[[ 20 -41   2  34 -52]
 [ 19 -62   5  33 -58]
 [ -9  83  11 -56  79]
 [ 14 -28   8  18 -23]
 [-16  76   5 -60  78]
 [  4 -67 -12  45 -62]
 [-22  61  -7 -27  66]]
=>
[[ 19 -62   5  33 -58]
 [ 14 -28   8  18 -23]
 [  4 -67 -12  45 -62]]

[[ 59 -45  24]
 [-29  85   3]
 [ 44 -17  12]
 [ 63 -10  22]]
=>
[[-29  85   3]
 [ 63 -10  22]]

[[ -8 -35 -39  14  28  -8 -13   8 -20]
 [  5  49   5  19 -41 -36 -34  26 -35]
 [ 75  34 -27   0 -42 -15  38 -45   3]
 [-39  -4 -29   9  31  22  39  21  43]
 [ 34 -13 -30 -75  14  21 -41  20 -29]]
=>
[[  5  49   5  19 -41 -36 -34  26 -35]
 [-39  -4 -29   9  31  22  39  21  43]]

[[ 34 -49   5 -22 -34 -20 -36 -28  28 -18  21]
 [-54  62  43  23   9  33  83  24 -29   0   1]]
=>
[[-54  62  43  23   9  33  83  24 -29   0   1]]

[[-35 -27  15 -15  15 -11  -9]
 [ -9  -2 -52   6  18   5  -1]
 [ -2 -25  33 -42  11   8   8]
 [-35 -23 -35 -29  14 -60 -71]
 [-58 -52  27 -33  29  35  12]
 [-13 -34 -10 -21  18  -5  -4]
 [-26  -3 -39  -2   4 -18 -17]
 [-67 -70  31 -35  25  25 -27]]
=>
[[ -9  -2 -52   6  18   5  -1]
 [-35 -23 -35 -29  14 -60 -71]
 [-13 -34 -10 -21  18  -5  -4]
 [-67 -70  31 -35  25  25 -27]]

[[ 18 -23  50 -54  41 -57 -34 -36]
 [ 35 -20   5 -42  35 -39 -10   5]
 [ 44 -21  45 -72  57 -71 -32 -15]
 [-43  23 -57  38 -50  34  41  33]
 [-25   7 -12   9 -38   5  14  10]
 [ 42  -3  58 -81  52 -75 -50 -56]
 [-14   1  -6 -16  -7 -21   3   0]
 [-15   0 -39  66 -18  66  29  24]]
=>
[[ 35 -20   5 -42  35 -39 -10   5]
 [-43  23 -57  38 -50  34  41  33]
 [ 42  -3  58 -81  52 -75 -50 -56]
 [-15   0 -39  66 -18  66  29  24]]
---
[[ 44 -26  20  31 -68]
 [ 25 -73  23  56  47]]
=>
[[ 44 -26]
 [ 25 -73]]

[[ 24  67]
 [-30 -59]
 [ 32   4]
 [ 61  22]]
=>
[[ 24  67]
 [-30 -59]]

[[ -4   0   2 -19 -37]
 [ 27  16  18 -47 -79]
 [ 72  38  39 -19 -10]]
=>
[[-4  0]
 [27 16]]

[[ 30  62]
 [-13  37]
 [ 27 -52]]
=>
[[ 30  62]
 [-13  37]]

[[ 70  22 -48]
 [ -4 -48   8]
 [-21  -9 -11]
 [  3   3 -28]
 [-23 -14 -20]]
=>
[[ 70  22]
 [ -4 -48]]

[[ 55 -40   2 -18]
 [-26  73  43 -36]
 [ 20 -72  15  11]]
=>
[[ 55 -40]
 [-26  73]]
